Here is a tiny trained network, its code and every weight. The questions are about switching its units off for an input and a class, where a switched-off unit gives its printed mean instead of its output.

import numpy as np


def w(rows, s, z=0):
    codes = np.array(rows[::2]) - 128.0
    scale = np.full(codes.shape[1], s)
    scale[-1] = z or s
    return codes * scale


def f(y):
    return np.maximum(y, 0)


def log_softmax(a):
    a = a - a.max(-1, keepdims=True)
    return a - np.log(np.exp(a).sum(-1, keepdims=True))


def net(x, mask):
    res = np.array(x, float).reshape(1, 2) / 4 @ E
    y = f(res @ A[0][:, :-1].T + A[0][:, -1])
    res = res + np.where(mask, y, B[0][:, -1]) @ B[0][:, :-1]
    return log_softmax(res[-1] @ U[:, :-1].T + U[:, -1])


A, B = {}, {}
E = w([
[236,245,27],'x0',
[2,249,199],'x1',
],0.004)
A[0] = w([
[61,205,180,82],'n0',
[84,56,178,60],'n1',
[136,108,128,253],'n2',
[187,201,72,74],'n3',
[105,98,134,98],'n4',
[207,1,93,76],'n5',
[82,33,171,124],'n6',
],0.015,0.0067)
B[0] = w([
[50,147,150,222],'n0',
[170,216,134,185],'n1',
[151,3,137,254],'n2',
[181,201,105,199],'n3',
[140,155,117,146],'n4',
[27,201,166,238],'n5',
[186,159,79,226],'n6',
],0.031,0.0065)
U = w([
[22,156,141,54],'0',
[221,186,93,42],'1',
[141,8,121,252],'2',
],0.014,0.0023)

Each question gives the input, the list of numbers given to net, and the class t.
The units are the neurons (one row each of A and B). Each row of codes is followed by its name. A weight is (code - 128) times the scale printed after its matrix; where a second scale follows, it is the last column's (A, B and U).
mask holds one flag per neuron, in row order. A switched-off neuron (its flag False) gives its mean, the last column of its row in B, instead of its output. The means were averaged over made-up inputs and are rounded, as every weight is.
A unit's drop is (log p(t) with every unit on - log p(t) with that unit switched off) / (log p(t) with every unit on - log p(t) with every unit switched off).
The circuit of an input: a set's keep is (log p(t) with only the set's units on - log p(t) with every unit switched off) / (log p(t) with every unit on - log p(t) with every unit switched off). Starting from all 7 units, units are removed one at a time, each time the one whose removal leaves the highest keep (on an exact tie, the one counted first), for as long as the keep stays at least 0.8.
units of the circuit, in order: the units of the circuit, biggest drop first
most important unit: the unit with the biggest drop
top k neurons: the k neurons with the biggest drops, biggest first
drop of u: that unit's drop, to one decimal
input [-3,3], class 2: top 2 neurons => [n5 n3]
input [-4,3], class 1: top neuron => [n5]
input [-4,2], class 1: top 3 neurons => [n5 n6 n1]
input [8,-8], class 0: top 2 neurons => [n5 n6]
input [-7,-5], class 1: top 3 neurons => [n6 n1 n0]
input [0,-3], class 2: units of the circuit, in order => [n0 n3]
input [-4,-2], class 1: top 3 neurons => [n6 n1 n0]
input [-5,-2], class 1: top 2 neurons => [n6 n1]
input [-6,-4], class 1: top 2 neurons => [n6 n0]
input [-3,0], class 2: top 2 neurons => [n3 n5]
input [-5,-1], class 1: drop of n1 => 0.2
input [2,-1], class 2: drop of n5 => 0.1
input [6,-7], class 0: drop of n6 => 0.2
input [0,-7], class 0: most important unit => n5
